Here is a tiny trained network, its code and every weight. The questions are about switching its units off for an input and a target symbol, where a switched-off unit gives its printed mean instead of its output.

import numpy as np


def w(rows, s, z=0):
    codes = np.array(rows[::2]) - 128.0
    scale = np.full(codes.shape[1], s)
    scale[-1] = z or s
    return codes * scale


def f(y):
    return y / 2 * (1 + np.tanh(0.7978845608 * (y + 0.044715 * y**3)))


def softmax(a):
    e = np.exp(a - a.max(-1, keepdims=True))
    return e / e.sum(-1, keepdims=True)


def log_softmax(a):
    a = a - a.max(-1, keepdims=True)
    return a - np.log(np.exp(a).sum(-1, keepdims=True))


def net(x, mask):
    ids = ['ΔΘβγεζηλμξπσφψω'.index(c) for c in x.split()]
    T = len(ids)
    res = E[ids] + P[:T]
    r = res
    for j in range(2):
        rows = slice(2 * j, 2 * j + 2)
        q, k, v = (r @ M[0][rows].T for M in (Q, K, V))
        z = softmax(np.where(np.tri(T) > 0, q @ k.T / 2**0.5, -1e9)) @ v
        o = O[0][rows]
        res = res + np.where(mask[j], z, o[:, -1]) @ o[:, :-1]
    y = f(res @ A[0][:, :-1].T + A[0][:, -1])
    res = res + np.where(mask[2:10], y, B[0][:, -1]) @ B[0][:, :-1]
    return log_softmax(res[-1] @ U[:, :-1].T + U[:, -1])


Q, K, V, O, A, B = {}, {}, {}, {}, {}, {}
E = w([
[63,149,154,173],'Δ',
[181,109,167,58],'Θ',
[65,112,110,107],'β',
[192,69,108,135],'γ',
[97,232,174,193],'ε',
[79,170,174,29],'ζ',
[81,187,196,92],'η',
[168,101,170,105],'λ',
[219,138,174,127],'μ',
[174,123,34,250],'ξ',
[190,113,170,103],'π',
[105,68,93,165],'σ',
[106,119,162,240],'φ',
[169,75,202,165],'ψ',
[195,154,161,212],'ω',
],0.021)
P = w([
[173,89,111,192],'0',
[168,105,147,173],'1',
[141,116,140,157],'2',
[119,146,140,155],'3',
[115,164,156,139],'4',
[87,183,151,142],'5',
[69,204,136,134],'6',
[93,223,115,166],'7',
[58,227,130,131],'8',
[88,252,111,167],'9',
[78,237,97,167],'10',
[75,252,107,166],'11',
],0.0037)
Q[0] = w([
[127,210,87,184],'head 1',
[67,147,5,229],'head 1',
[64,177,100,132],'head 2',
[200,99,123,128],'head 2',
],0.019)
K[0] = w([
[129,172,119,167],'head 1',
[107,124,5,156],'head 1',
[131,122,168,143],'head 2',
[141,128,81,147],'head 2',
],0.024)
V[0] = w([
[160,182,206,144],'head 1',
[44,2,159,61],'head 1',
[98,72,229,97],'head 2',
[144,176,138,195],'head 2',
],0.0073)
O[0] = w([
[128,180,3,217,228],'head 1',
[14,10,69,49,2],'head 1',
[233,26,129,131,127],'head 2',
[152,171,152,235,229],'head 2',
],0.0037,0.0038)
A[0] = w([
[91,206,205,62,128],'neuron 1',
[13,131,136,159,115],'neuron 2',
[172,115,136,20,79],'neuron 3',
[78,225,115,143,1],'neuron 4',
[123,72,94,185,102],'neuron 5',
[127,173,59,129,133],'neuron 6',
[214,93,113,106,111],'neuron 7',
[168,52,7,160,105],'neuron 8',
],0.012,0.0056)
B[0] = w([
[130,102,163,198,254],'neuron 1',
[182,144,57,111,201],'neuron 2',
[45,157,85,92,151],'neuron 3',
[123,112,53,44,225],'neuron 4',
[124,35,92,125,170],'neuron 5',
[142,121,175,106,156],'neuron 6',
[206,178,132,54,156],'neuron 7',
[34,139,249,131,170],'neuron 8',
],0.014,0.006)
U = w([
[103,134,68,161,183],'Δ',
[88,157,134,55,144],'Θ',
[94,86,79,93,199],'β',
[95,138,224,86,75],'γ',
[76,231,92,134,61],'ε',
[10,184,140,117,72],'ζ',
[70,172,187,199,225],'η',
[127,118,143,89,165],'λ',
[173,147,153,105,50],'μ',
[94,138,142,142,42],'ξ',
[142,131,143,82,149],'π',
[75,60,138,123,93],'σ',
[131,76,75,203,2],'φ',
[176,47,151,129,125],'ψ',
[133,170,144,191,129],'ω',
],0.011,0.0066)

Each question gives the input, a string of symbols that net reads in full, and the target symbol t.
The units are the heads (2 rows each of Q, K, V and O) and the neurons (one row each of A and B). Each row of codes is followed by its name. A weight is (code - 128) times the scale printed after its matrix; where a second scale follows, it is the last column's (O, A, B and U).
mask holds one flag per unit, heads first, then neurons. A switched-off unit (its flag False) gives its mean, the last column of its rows in O or B, instead of its output. The means were averaged over made-up inputs and are rounded, as every weight is.
A unit's drop is (log p(t) with every unit on - log p(t) with that unit switched off) / (log p(t) with every unit on - log p(t) with every unit switched off).
The circuit of an input: a set's keep is (log p(t) with only the set's units on - log p(t) with every unit switched off) / (log p(t) with every unit on - log p(t) with every unit switched off). Starting from all 10 units, units are removed one at a time, each time the one whose removal leaves the highest keep (on an exact tie, the one counted first), for as long as the keep stays at least 0.8.
units of the circuit, in order: the units of the circuit, biggest drop first
k most important neurons: the k neurons with the biggest drops, biggest first
drop when u is switched off: that unit's drop, to one decimal
input Δ ψ ζ, target ζ: units of the circuit, in order	[neuron 3; neuron 7]
input Δ γ λ φ, target φ: units of the circuit, in order	[neuron 5; neuron 8]
input ψ λ ε η ζ μ ζ π π Δ, target Δ: units of the circuit, in order	[neuron 2]
input η λ β ξ σ γ, target η: 3 most important neurons	[neuron 4; neuron 8; neuron 2]
input ξ β ψ β Δ ω σ, target η: 3 most important neurons	[neuron 4; neuron 2; neuron 8]
input μ β Δ Θ, target Θ: units of the circuit, in order	[neuron 3; neuron 7]
input σ ψ ξ η β ψ π, target η: 2 most important neurons	[neuron 4; neuron 2]
input ω Δ ψ ψ φ, target φ: 2 most important neurons	[neuron 5; neuron 8]
input μ ε Δ, target Δ: units of the circuit, in order	[neuron 2; neuron 8]
input ε ξ μ ψ, target η: 2 most important neurons	[neuron 4; neuron 7]
input η π β ε ε ξ π Θ, target η: 3 most important neurons	[neuron 1; neuron 4; neuron 2]
input Θ ε γ π φ π γ ξ, target η: drop when neuron 6 is switched off	0.1
input β Δ ξ, target η: drop when neuron 3 is switched off	0.0
input ψ ψ μ ξ ψ ε η π β, target η: drop when neuron 4 is switched off	0.5
input η ω η β ω ε φ η Θ Θ, target Θ: units of the circuit, in order	[neuron 3]
input λ ε ξ ψ Θ σ, target η: drop when neuron 8 is switched off	0.3
